Below is a small trained network, with its code and all its weights. Each question gives an input and a class and asks what happens when units are switched off, that is, made to give their printed mean instead of their output.

import numpy as np


def w(rows, s, z=0):
    codes = np.array(rows[::2]) - 128.0
    scale = np.full(codes.shape[1], s)
    scale[-1] = z or s
    return codes * scale


def f(y):
    return np.maximum(y, 0)


def log_softmax(a):
    a = a - a.max(-1, keepdims=True)
    return a - np.log(np.exp(a).sum(-1, keepdims=True))


def net(x, mask):
    res = np.array(x, float).reshape(1, 2) / 4 @ E
    y = f(res @ A[0][:, :-1].T + A[0][:, -1])
    res = res + np.where(mask, y, B[0][:, -1]) @ B[0][:, :-1]
    return log_softmax(res[-1] @ U[:, :-1].T + U[:, -1])


A, B = {}, {}
E = w([
[146,101,146,129,148,94,214,143,61,21],'x0',
[57,76,121,107,129,124,49,254,152,72],'x1',
],0.0058)
A[0] = w([
[125,124,113,125,118,133,107,124,133,146,78],'n1',
[110,110,98,130,116,138,73,246,138,64,128],'n2',
[119,128,122,132,123,135,97,133,135,162,129],'n3',
[122,131,110,131,120,129,75,147,143,176,129],'n4',
[117,118,128,124,126,138,117,131,139,129,86],'n5',
[123,131,115,131,121,136,95,141,143,144,251],'n6',
[121,118,100,127,117,134,112,143,139,126,127],'n7',
[127,132,109,144,122,139,115,131,131,145,16],'n8',
[138,133,94,134,116,138,165,7,126,184,149],'n9',
[130,117,102,131,112,132,184,154,107,15,125],'n10',
[128,128,118,125,122,128,88,140,138,166,129],'n11',
[120,132,138,122,127,133,87,132,145,183,133],'n12',
[120,120,122,125,127,121,115,161,134,114,127],'n13',
],0.021,0.0025)
B[0] = w([
[139,89,129,109,88,144,164,154,148,77,147],'n1',
[144,171,198,125,183,113,138,113,120,154,249],'n2',
[112,114,110,128,148,138,117,156,127,141,165],'n3',
[92,122,101,133,181,144,87,168,120,150,187],'n4',
[135,136,120,126,109,143,148,127,92,88,141],'n5',
[180,40,94,125,159,47,183,2,195,64,175],'n6',
[114,162,116,132,146,119,112,126,61,118,153],'n7',
[143,93,132,123,83,143,172,154,128,67,139],'n8',
[148,176,152,125,77,128,114,76,135,203,240],'n9',
[96,112,94,129,240,88,116,143,108,84,211],'n10',
[110,115,109,131,160,141,105,158,123,142,171],'n11',
[109,110,99,138,150,140,123,174,138,149,182],'n12',
[135,139,146,128,140,122,138,125,126,135,162],'n13',
],0.035,0.014)
U = w([
[175,75,135,115,24,131,219,93,159,11,163],'0',
[129,112,111,134,92,158,115,122,157,151,122],'1',
[114,134,156,117,70,185,139,193,120,97,32],'2',
[112,130,169,116,70,166,136,197,123,110,30],'3',
[90,70,53,142,150,128,116,170,120,80,213],'4',
[123,131,157,127,96,165,130,164,123,110,59],'5',
[132,150,221,119,148,102,144,117,110,122,4],'6',
[158,198,207,122,62,136,134,79,123,157,231],'7',
],0.011,0.0033)

Each question gives the input, the list of numbers given to net, and the class t.
The units are the neurons (one row each of A and B). Each row of codes is followed by its name. A weight is (code - 128) times the scale printed after its matrix; where a second scale follows, it is the last column's (A, B and U).
mask holds one flag per neuron, in row order. A switched-off neuron (its flag False) gives its mean, the last column of its row in B, instead of its output. The means were averaged over made-up inputs and are rounded, as every weight is.
A unit's drop is (log p(t) with every unit on - log p(t) with that unit switched off) / (log p(t) with every unit on - log p(t) with every unit switched off).
The circuit of an input: a set's keep is (log p(t) with only the set's units on - log p(t) with every unit switched off) / (log p(t) with every unit on - log p(t) with every unit switched off). Starting from the 12 units with the biggest drops (on a tie, the unit counted first), units are removed one at a time, each time the one whose removal leaves the highest keep (on an exact tie, the one counted first), for as long as the keep stays at least 0.8.
circuit, biggest first: the units of the circuit, biggest drop first
most important unit: the unit with the biggest drop
k most important neurons: the k neurons with the biggest drops, biggest first
drop of u: that unit's drop, to one decimal
input [-8,-5], class 1: 4 most important neurons => (n9; n2; n12; n4)
input [-8,-4], class 1: most important unit => n9
input [-3,-1], class 1: circuit, biggest first => (n10; n2)
input [-5,-3], class 1: 2 most important neurons => (n2; n9)
input [4,-1], class 4: 2 most important neurons => (n2; n9)
input [5,1], class 4: 3 most important neurons => (n9; n10; n2)
input [2,-1], class 4: 2 most important neurons => (n2; n9)
input [7,2], class 4: 2 most important neurons => (n10; n9)
input [-7,-6], class 7: 2 most important neurons => (n9; n10)
input [-7,0], class 4: drop of n10 => 0.0
input [5,-8], class 7: drop of n9 => 0.1
input [7,-8], class 7: drop of n9 => 1.2
